Here are made-up objects, facts about them, and rows of numbers that follow some of those facts. Name the object behind each unnamed row.

Facts:
lubri ε:792 ρ:894 Λ:e
drotraklun β:stapla, plesil ε:609 ρ:894 Λ:c
pluves β:stapla, fleza ε:609 ρ:538 Λ:b
stuklak β:gramar, stapla, klila, starak ε:609 ρ:894 Λ:d
futrek ε:792 ρ:54 Λ:a
klila β:stapla ε:609 ρ:894 Λ:d
gani ε:609 ρ:54 Λ:f
zuplol β:drirum ε:653 ρ:538 Λ:c
nufemi β:gramar, grukli, zotuplen ε:653 ρ:54 Λ:b
brabril β:stapla, starula, stuklak ε:653 ρ:894 Λ:c
starula β:stapla, zotuplen ε:653 ρ:585 Λ:f
zotuplen β:stapla ε:333 ρ:585 Λ:d
skegra ε:792 ρ:597 Λ:f
vitre β:stapla ε:609 ρ:54 Λ:d
drirum β:distol ε:653 ρ:597 Λ:d
stevo ε:333 ρ:54 Λ:e
gatu ε:653 ρ:54 Λ:a
starak ε:609 ρ:54 Λ:a
guvan ε:653 ρ:286 Λ:e
bromom ε:609 ρ:54 Λ:d
vebrul ε:653 ρ:538 Λ:f
stapla ε:182 ρ:286 Λ:c
torum ε:609 ρ:538 Λ:b
sadel β:distol ε:333 ρ:363 Λ:b
fleza ε:609 ρ:54 Λ:e
reston β:zotuplen ε:792 ρ:54 Λ:c
plesil ε:653 ρ:54 Λ:d
mepebik β:drotraklun, kufa ε:609 ρ:538 Λ:a
statroten β:stuklak ε:609 ρ:54 Λ:a
stefi ε:609 ρ:286 Λ:e
lomon β:stapla, starula ε:653 ρ:54 Λ:b
stugir β:fleza ε:609 ρ:585 Λ:e
brigris β:zotuplen ε:792 ρ:54 Λ:f
rubritrol ε:182 ρ:286 Λ:a
sebus β:fleza ε:609 ρ:585 Λ:a
vupludro β:vitre, vafis ε:653 ρ:54 Λ:a
grurur ε:609 ρ:54 Λ:b
brumir ε:653 ρ:894 Λ:e
famak β:stapla ε:653 ρ:538 Λ:d
vagol ε:333 ρ:54 Λ:b
drutrom ε:653 ρ:363 Λ:e
rifli β:klila ε:333 ρ:54 Λ:d
pifla β:drirum, distol, brabril, zotuplen ε:792 ρ:363 Λ:e
skizuben β:britidris ε:609 ρ:54 Λ:e
kufa β:zuplol, plokem, zotuplen ε:653 ρ:286 Λ:b
bebili ε:182 ρ:54 Λ:d
fepo β:klila ε:653 ρ:54 Λ:a
plokem β:stapla, distol ε:609 ρ:585 Λ:b
rakal β:stapla ε:182 ρ:54 Λ:d
goskubok β:distol ε:609 ρ:286 Λ:e
tebo ε:653 ρ:286 Λ:c
breflastu ε:609 ρ:286 Λ:f
trigreklur ε:792 ρ:54 Λ:c
nudreskem β:zuplol ε:333 ρ:54 Λ:d
dugul β:stapla, drirum, zotuplen ε:182 ρ:538 Λ:d
trabro β:gramar, klila, starak, vafis ε:609 ρ:363 Λ:e
nukle ε:609 ρ:54 Λ:c
grukli β:stapla, distol ε:653 ρ:894 Λ:a
vafis β:gatu, klila ε:182 ρ:597 Λ:b
gramar β:distol ε:609 ρ:894 Λ:b
festupom ε:182 ρ:54 Λ:a
distol β:stapla, zotuplen ε:609 ρ:597 Λ:f
britidris β:stapla ε:609 ρ:54 Λ:c

Some rows with their names:
sebus: [-0.62, +0.24, -0.41, -1.34, -3.04, +0.86, -0.53, -0.26]
vitre: [+3.10, -0.06, +0.57, -0.76, -2.50, +1.41, -0.68, +1.47]
stapla: [+1.52, +2.43, -0.05, -2.65, -4.36, -0.57, +2.80, -0.45]
starula: [+3.50, +1.63, +0.16, -6.32, -2.02, -0.74, +4.61, +0.19]
brabril: [+2.26, +2.01, +1.52, -2.11, -2.18, -3.35, +1.77, +1.93]
distol: [+3.31, +0.44, +0.33, -3.93, -0.73, -0.55, -0.24, +1.58]
rakal: [+2.65, +0.46, +1.16, -1.46, -1.30, +0.07, +1.49, +1.66]
grukli: [+1.70, +0.41, +1.40, -3.38, -0.55, -2.03, +2.72, +1.70]
gramar: [+0.94, +0.08, +1.41, +0.80, -3.10, +0.72, -1.82, +2.73]
trabro: [-2.13, -1.35, +0.78, +0.44, +0.76, +1.01, -3.71, +0.45]
klila: [+2.15, +0.33, -0.10, -0.89, -1.90, +0.58, -0.02, +0.84]
brumir: [-4.06, +0.29, +1.25, +0.15, +0.23, -0.68, -0.74, -1.47]
torum: [-2.42, +1.62, -0.97, +0.79, -4.13, -0.84, -2.16, -1.05]
futrek: [-2.35, -0.50, +0.73, +0.53, -1.27, +4.02, -4.89, +0.30]
reston: [+2.71, +0.43, +1.22, +0.66, -3.07, +3.09, -2.65, +2.67]
vagol: [-2.21, +0.83, +1.30, +2.21, -3.30, -0.91, -3.78, +0.19]
grurur: [-2.26, +0.69, +0.99, +2.82, -3.22, +0.07, -4.49, +0.28]
gatu: [-2.83, +0.69, +1.41, +0.57, -1.20, -0.36, -1.33, -0.28]
vebrul: [-2.14, +2.18, +0.49, -3.81, -2.28, -1.88, +1.70, -2.55]
skegra: [-2.13, +1.08, +0.08, -1.17, -0.05, +0.02, -5.07, -1.11]
nukle: [-0.48, +0.92, +1.05, +1.49, -2.78, +0.34, -4.20, +0.50]
kufa: [+0.94, +1.64, +0.93, -2.13, -4.49, -0.76, +3.05, +1.29]

Which object is each row?
A row may be one of the objects named above.
[+2.75, +0.61, -0.62, -3.39, -2.90, -0.74, +2.84, +0.52] -> zotuplen
[+3.33, +0.30, +0.87, +0.03, -3.72, +3.11, -3.07, +2.80] -> reston
[-3.79, -0.78, -0.09, -0.29, -1.16, +3.74, -4.68, -1.22] -> lubri
[-1.45, -0.65, -0.57, -2.29, -1.93, +2.51, -0.34, -1.08] -> stugir
[-0.36, -1.64, +0.83, -0.49, +0.88, +3.35, -3.93, +1.95] -> pifla
[+2.62, +0.58, +1.15, -1.98, -0.89, -0.33, +1.38, +2.33] -> rakal
[+3.29, +0.58, +0.27, -4.34, -0.67, -0.86, -0.29, +1.51] -> distol
[-2.37, +0.91, -0.07, -2.24, -0.23, +0.71, -5.82, -0.73] -> skegra
[-4.04, -0.97, +1.02, +0.96, -1.36, +1.43, -2.59, -1.25] -> stevo
[-1.23, +0.57, +1.63, -1.51, +0.13, -4.10, +0.16, +2.24] -> drirum
[+1.00, +1.42, +0.68, -1.79, -4.29, -1.31, +3.54, +1.67] -> kufa
[-1.36, +2.47, +0.90, -1.35, -4.13, -1.45, +1.40, -0.93] -> tebo
[+2.84, +0.63, -0.70, -3.62, -3.21, -0.44, +2.94, +0.69] -> zotuplen
[+2.80, +0.50, +1.44, -2.29, -0.91, -0.32, +1.20, +2.15] -> rakal
[-1.11, +2.01, +0.71, -0.22, -0.18, -4.84, -1.73, +1.77] -> vafis
[-1.56, +0.31, +1.06, -0.82, -3.04, +2.50, -3.68, -1.12] -> gani
[-2.25, +1.65, -1.01, +0.44, -3.95, -0.79, -1.82, -1.25] -> torum
[-1.15, -1.34, +0.52, +0.30, -0.68, +2.78, -2.14, +0.21] -> skizuben
[+0.13, -0.42, +0.66, +0.49, -1.47, +2.65, -2.45, +0.67] -> statroten
[-3.17, -0.47, -0.70, -0.42, -3.07, +4.13, -0.52, -2.23] -> stefi
[-3.70, +0.17, -0.04, -2.33, -1.65, +0.67, +2.53, -2.68] -> guvan
[-1.95, -0.27, +0.29, +0.59, -1.86, +3.12, -5.11, +0.08] -> futrek
[+3.05, +0.73, -0.08, -1.22, -3.88, -0.03, +0.89, +1.52] -> plokem
[-0.10, +0.24, +1.71, +1.96, -2.00, -2.20, -3.16, +2.96] -> sadel
[+0.51, +2.13, +0.59, -3.41, -2.97, -3.18, +2.94, +0.74] -> zuplol
[+4.19, +0.98, +0.82, -0.74, -2.97, +0.36, -0.41, +2.15] -> britidris
[-2.02, +1.14, +0.09, -1.68, -2.73, +0.43, +1.17, -1.81] -> rubritrol
[-4.88, -0.03, +1.73, -0.08, +1.27, -1.65, -2.94, -0.71] -> drutrom
[+0.93, +1.00, +2.14, +0.81, -2.14, -1.44, +0.28, +2.58] -> nufemi
[+2.53, +0.85, +1.39, -2.04, -0.97, -0.37, +1.50, +1.90] -> rakal
[-0.99, +0.72, -0.56, -1.81, -4.36, +2.63, -0.27, -2.17] -> breflastu
[+2.10, +1.27, +2.04, -0.46, -2.44, -2.24, +1.41, +2.32] -> lomon
[+1.89, +1.25, -1.21, -2.49, -4.00, -0.52, +1.08, -0.06] -> pluves
[+1.14, +0.09, +0.16, -0.73, -1.97, +1.04, -0.86, +0.92] -> stuklak
[-1.20, -1.44, +0.57, -0.01, -0.92, +3.47, -2.00, +0.21] -> skizuben
[-0.10, -1.34, -0.52, -2.64, -3.08, +4.12, +1.71, -0.27] -> goskubok
[-4.39, +0.04, +1.13, -0.58, -0.10, -0.49, -0.64, -1.36] -> brumir
[+2.69, +1.29, +0.44, -0.77, -2.73, -0.32, -1.13, +1.21] -> drotraklun

Now the same objects, written a new way:
Named rows:
tebo: [-1.13, +0.82, -0.04, +0.50, -1.45, +0.71, -2.72, -1.39, -1.29, -0.53, -0.24, -2.02]
vafis: [+0.05, -0.04, +0.53, +0.20, +0.96, +0.26, +0.43, +1.69, +0.17, -0.96, +0.13, +0.04]
gatu: [-0.43, +0.22, +1.56, +0.82, +1.01, +0.19, +0.21, +2.41, +0.23, -1.18, +0.49, -0.03]
vupludro: [-0.38, +0.29, +0.94, +0.88, +0.42, +0.50, +0.84, +1.15, +0.03, -0.76, -0.03, -0.16]
klila: [-0.10, -1.16, +1.00, +1.26, +0.89, +0.28, +1.85, +0.67, -0.78, -0.50, +0.84, -1.15]
rifli: [+0.00, -1.31, +0.36, +1.45, +1.18, -0.08, +1.22, +0.96, +0.08, -0.44, +0.62, -1.20]
stapla: [-1.01, +0.15, -0.65, +0.26, -1.00, +1.05, -2.87, -1.28, -1.72, -0.93, -0.10, -2.21]
lomon: [+0.10, +0.29, +0.29, +0.31, -0.53, +0.21, +1.50, +0.26, -0.27, +0.25, -0.42, +0.19]
britidris: [-0.41, -0.62, +0.24, +0.29, +0.23, +0.70, +1.54, +0.23, -1.37, +0.48, -0.81, -0.47]
distol: [+0.50, -0.65, +0.12, -0.26, +0.72, -0.06, +1.11, -0.08, -0.62, +0.32, -0.18, -0.12]
drotraklun: [+0.07, -0.45, +0.52, +0.37, -0.33, +0.63, +2.19, -0.09, -2.13, +0.77, -0.48, -0.90]
pluves: [-2.69, +0.53, -1.62, -0.99, +0.66, +0.04, -1.23, -0.89, +2.32, +0.04, -0.41, -0.97]
pifla: [+0.04, -0.17, -0.10, +0.82, +0.63, -0.02, +1.17, -0.46, -0.17, +0.20, -0.74, -0.55]
grukli: [+0.00, +0.15, +0.57, +0.99, -0.72, +0.46, +2.13, +0.38, -0.90, +0.01, -0.21, -0.57]
gramar: [+0.56, +0.13, +0.33, +0.20, +0.19, +0.19, +2.20, +0.81, -1.30, -0.20, +0.27, -0.83]
fleza: [-4.05, +0.15, -0.87, -1.11, +0.14, -0.12, +2.71, +0.55, +3.19, +1.36, +0.53, -0.07]
sebus: [-5.42, +0.80, -1.83, -1.48, -0.01, +0.04, +0.57, -0.68, +3.57, +1.08, +0.27, -0.74]
zuplol: [-0.65, +0.06, -0.48, +0.49, -0.19, +1.01, -2.35, -1.69, -0.66, -0.38, -2.00, -0.74]
starak: [-0.26, -0.02, +0.35, +0.65, +1.23, +0.46, +1.17, +1.10, -0.58, -0.72, +0.07, -0.82]
brumir: [-0.13, -0.05, +0.75, +0.71, -0.92, +0.29, +2.06, +0.39, -0.44, +0.31, +0.11, -0.41]
vebrul: [-0.54, +0.18, -0.10, -0.35, +0.08, +0.34, -2.62, -0.91, +0.53, -0.57, -0.43, -0.24]
statroten: [-0.22, +0.00, +0.03, +0.66, +0.90, +0.35, +1.42, +0.62, -0.85, -0.66, -0.38, -0.97]

Rows to name:
Some rows may be objects named above.
[-0.84, +0.84, -0.31, +0.95, -1.30, +0.40, -2.36, -1.76, -0.52, -1.08, +0.37, -2.06] -> guvan
[-0.07, +0.02, +0.65, +0.82, -0.97, +0.46, +2.12, +0.24, -0.96, +0.04, -0.34, -0.42] -> grukli
[-0.75, +0.11, -0.41, +0.49, -0.17, +0.91, -2.62, -1.81, -0.67, -0.44, -1.68, -0.85] -> zuplol
[-0.39, +0.48, -0.92, +0.89, -0.75, +0.71, -1.59, -2.37, -1.52, -1.03, +0.05, -2.52] -> goskubok
[-0.14, +1.18, -0.55, +0.57, -1.74, +0.48, -2.12, -2.12, -1.27, -1.09, -0.11, -1.98] -> kufa
[-0.47, -0.01, +0.17, +0.59, +0.06, +0.32, +0.72, -0.02, +0.50, -0.35, -0.48, +0.17] -> drutrom
[-2.72, +0.61, -1.56, -1.17, +0.67, +0.16, -1.37, -1.01, +2.23, +0.00, -0.40, -0.62] -> pluves
[-0.89, +0.38, -0.93, -0.24, +1.10, +0.28, -1.98, -1.08, +0.50, -0.86, -0.52, -1.04] -> torum
[-0.35, +0.04, +0.24, +1.01, +0.40, +0.18, +1.62, +0.55, +0.06, -0.04, -0.51, -0.76] -> futrek
[+1.01, -0.41, +0.43, +0.17, -0.31, -0.33, +1.73, -0.42, -0.85, +0.96, -0.08, -0.23] -> brigris
[-0.10, -0.16, +0.89, +0.57, -0.90, +0.15, +2.25, +0.56, -0.49, +0.07, +0.34, -0.01] -> brumir
[-0.11, -0.31, +0.20, +0.44, +1.48, +0.09, +0.51, +0.74, +0.05, -0.81, -0.02, -0.67] -> trabro
[+0.62, -0.38, -0.78, +0.22, +0.74, -0.05, +1.37, +0.11, -0.11, -0.03, -0.99, -0.97] -> sadel
[-0.01, -0.26, +0.31, +0.68, -0.13, +0.39, +1.36, -0.34, -1.31, +0.92, -0.93, -0.74] -> reston
[-0.12, -1.08, -0.42, +1.52, +0.54, +0.17, -0.85, -1.44, +0.06, -0.89, -0.08, -2.12] -> zotuplen
[+0.05, -0.12, +0.46, +0.13, +0.92, +0.23, +0.42, +1.63, +0.18, -1.12, +0.02, +0.00] -> vafis
[-0.44, +0.23, -0.65, -0.11, -0.71, +0.21, -2.26, -1.69, -1.20, -0.57, +1.09, -2.10] -> breflastu
[-0.88, -0.88, -0.84, +1.07, +0.70, +1.08, -1.98, -2.02, +0.55, -1.54, -0.77, -1.27] -> dugul
[+0.20, -0.34, -0.61, +0.32, +0.48, -0.08, +1.14, -0.01, -0.22, +0.14, -1.06, -0.70] -> sadel
[-1.32, +0.61, -0.95, +0.74, -0.84, +1.07, -2.27, -1.33, -0.97, -1.54, -0.04, -2.42] -> rubritrol
[+0.12, -0.36, +0.39, +0.02, +0.59, -0.51, +0.73, +0.22, +0.15, +0.66, -0.10, -0.03] -> skegra
[-0.03, -0.23, +0.25, +0.43, +1.54, +0.24, +0.63, +0.67, -0.06, -0.75, +0.04, -0.45] -> trabro
[-1.04, +0.50, -0.68, +0.66, -0.28, +0.40, -1.92, -1.81, -1.10, -1.17, +0.58, -2.70] -> stefi
[-1.12, -0.38, -0.15, +1.21, +0.45, +0.74, -2.34, -2.00, +0.94, -1.17, -0.61, -0.67] -> famak
[-0.40, +0.21, -1.02, +0.95, -0.69, +0.65, -1.55, -2.28, -1.69, -1.08, +0.35, -2.67] -> goskubok
[-0.01, -0.36, -0.30, +0.55, +0.19, +0.37, +2.27, -0.68, -0.93, +0.15, -0.54, -0.78] -> skizuben

